Here is a tiny trained network, its code and every weight. The questions are about switching its units off for an input and a class, where a switched-off unit gives its printed mean instead of its output.

import numpy as np


def w(rows, s, z=0):
    codes = np.array(rows[::2]) - 128.0
    scale = np.full(codes.shape[1], s)
    scale[-1] = z or s
    return codes * scale


def f(y):
    return np.maximum(y, 0)


def log_softmax(a):
    a = a - a.max(-1, keepdims=True)
    return a - np.log(np.exp(a).sum(-1, keepdims=True))


def net(x, mask):
    res = np.array(x, float).reshape(1, 4) / 4 @ E
    y = f(res @ A[0][:, :-1].T + A[0][:, -1])
    res = res + np.where(mask, y, B[0][:, -1]) @ B[0][:, :-1]
    return log_softmax(res[-1] @ U[:, :-1].T + U[:, -1])


A, B = {}, {}
E = w([
[104,165,23,162,230,74,139],'x0',
[109,187,62,78,114,246,116],'x1',
[193,140,203,150,232,173,40],'x2',
[46,144,162,255,133,181,157],'x3',
],0.0076)
A[0] = w([
[97,132,87,112,91,101,140,151],'neuron 0',
[116,157,81,85,132,210,113,86],'neuron 1',
[141,119,204,106,60,181,137,3],'neuron 2',
[188,113,80,45,143,115,124,65],'neuron 3',
[171,133,85,23,163,89,121,86],'neuron 4',
[129,131,70,168,190,106,134,23],'neuron 5',
[135,134,143,134,164,146,78,85],'neuron 6',
[103,136,97,120,89,82,156,90],'neuron 7',
[184,127,155,125,243,179,114,50],'neuron 8',
[112,145,38,146,211,109,134,36],'neuron 9',
[140,108,167,167,156,4,141,39],'neuron 10',
[94,141,101,83,158,189,132,64],'neuron 11',
[152,147,155,127,183,139,112,79],'neuron 12',
[126,121,123,119,107,148,127,56],'neuron 13',
[171,136,125,101,125,89,118,63],'neuron 14',
[88,111,56,112,82,101,159,66],'neuron 15',
[98,136,85,129,155,108,138,91],'neuron 16',
[157,128,126,135,185,146,104,137],'neuron 17',
[91,128,83,138,97,127,149,35],'neuron 18',
[132,130,65,124,146,185,137,93],'neuron 19',
[74,125,130,205,131,161,148,73],'neuron 20',
[82,140,109,233,154,182,145,108],'neuron 21',
[132,138,54,107,140,214,127,54],'neuron 22',
],0.017,0.0042)
B[0] = w([
[165,161,81,131,131,149,139,193],'neuron 0',
[145,115,154,176,107,51,123,208],'neuron 1',
[137,100,170,25,72,153,116,210],'neuron 2',
[49,151,161,140,155,158,118,196],'neuron 3',
[58,137,152,130,193,167,84,212],'neuron 4',
[143,104,180,74,68,153,126,203],'neuron 5',
[148,147,77,143,97,150,131,174],'neuron 6',
[172,133,78,150,136,153,144,190],'neuron 7',
[172,142,45,132,143,153,181,221],'neuron 8',
[142,92,175,31,61,158,109,235],'neuron 9',
[137,119,161,187,119,5,137,242],'neuron 10',
[143,115,137,166,125,75,121,183],'neuron 11',
[154,138,77,133,133,139,141,177],'neuron 12',
[147,100,141,138,125,135,138,141],'neuron 13',
[89,131,156,154,134,158,124,162],'neuron 14',
[171,134,46,139,141,161,153,211],'neuron 15',
[139,124,157,89,82,134,132,181],'neuron 16',
[157,136,71,137,131,154,131,186],'neuron 17',
[153,143,76,127,155,146,138,177],'neuron 18',
[141,125,155,161,112,82,127,186],'neuron 19',
[75,150,130,154,178,157,96,216],'neuron 20',
[50,142,152,131,190,155,99,248],'neuron 21',
[126,118,151,155,141,45,160,205],'neuron 22',
],0.027,0.013)
U = w([
[21,140,141,139,220,150,70,125],'0',
[160,136,38,135,162,141,154,89],'1',
[117,88,158,178,148,2,123,63],'2',
[120,72,161,39,98,142,95,254],'3',
],0.0091,0.002)

Each question gives the input, the list of numbers given to net, and the class t.
The units are the neurons (one row each of A and B). Each row of codes is followed by its name. A weight is (code - 128) times the scale printed after its matrix; where a second scale follows, it is the last column's (A, B and U).
mask holds one flag per neuron, in row order. A switched-off neuron (its flag False) gives its mean, the last column of its row in B, instead of its output. The means were averaged over made-up inputs and are rounded, as every weight is.
A unit's drop is (log p(t) with every unit on - log p(t) with that unit switched off) / (log p(t) with every unit on - log p(t) with every unit switched off).
The circuit of an input: a set's keep is (log p(t) with only the set's units on - log p(t) with every unit switched off) / (log p(t) with every unit on - log p(t) with every unit switched off). Starting from the 12 units with the biggest drops (on a tie, the unit counted first), units are removed one at a time, each time the one whose removal leaves the highest keep (on an exact tie, the one counted first), for as long as the keep stays at least 0.8.
units of the circuit, in order: the units of the circuit, biggest drop first
most important unit: the unit with the biggest drop
k most important neurons: the k neurons with the biggest drops, biggest first
drop when u is switched off: that unit's drop, to one decimal
input [-7,-4,7,6], class 1: units of the circuit, in order => neuron 8
input [-1,-1,-4,-3], class 1: 3 most important neurons => neuron 21; neuron 20; neuron 15
input [7,6,2,1], class 3: 4 most important neurons => neuron 9; neuron 10; neuron 5; neuron 16
input [-5,4,8,-8], class 0: 3 most important neurons => neuron 4; neuron 3; neuron 15
input [-6,8,-7,-2], class 2: 3 most important neurons => neuron 1; neuron 22; neuron 8
input [5,-4,-1,-4], class 3: 4 most important neurons => neuron 21; neuron 9; neuron 20; neuron 5
input [2,7,-4,-8], class 0: 3 most important neurons => neuron 4; neuron 3; neuron 10
input [8,7,6,-7], class 3: 3 most important neurons => neuron 9; neuron 5; neuron 10
input [7,-4,-4,5], class 3: 2 most important neurons => neuron 9; neuron 5
input [1,-7,-1,-7], class 0: 2 most important neurons => neuron 4; neuron 3
input [-6,-5,6,-6], class 0: 3 most important neurons => neuron 9; neuron 4; neuron 3
input [-6,7,3,-1], class 2: 2 most important neurons => neuron 1; neuron 9
input [8,1,-3,3], class 3: drop when neuron 9 is switched off => 0.1
input [-5,4,-7,-5], class 1: most important unit => neuron 15
input [1,-5,5,0], class 1: drop when neuron 1 is switched off => 0.3
input [-7,-5,-7,5], class 1: drop when neuron 5 is switched off => 0.6
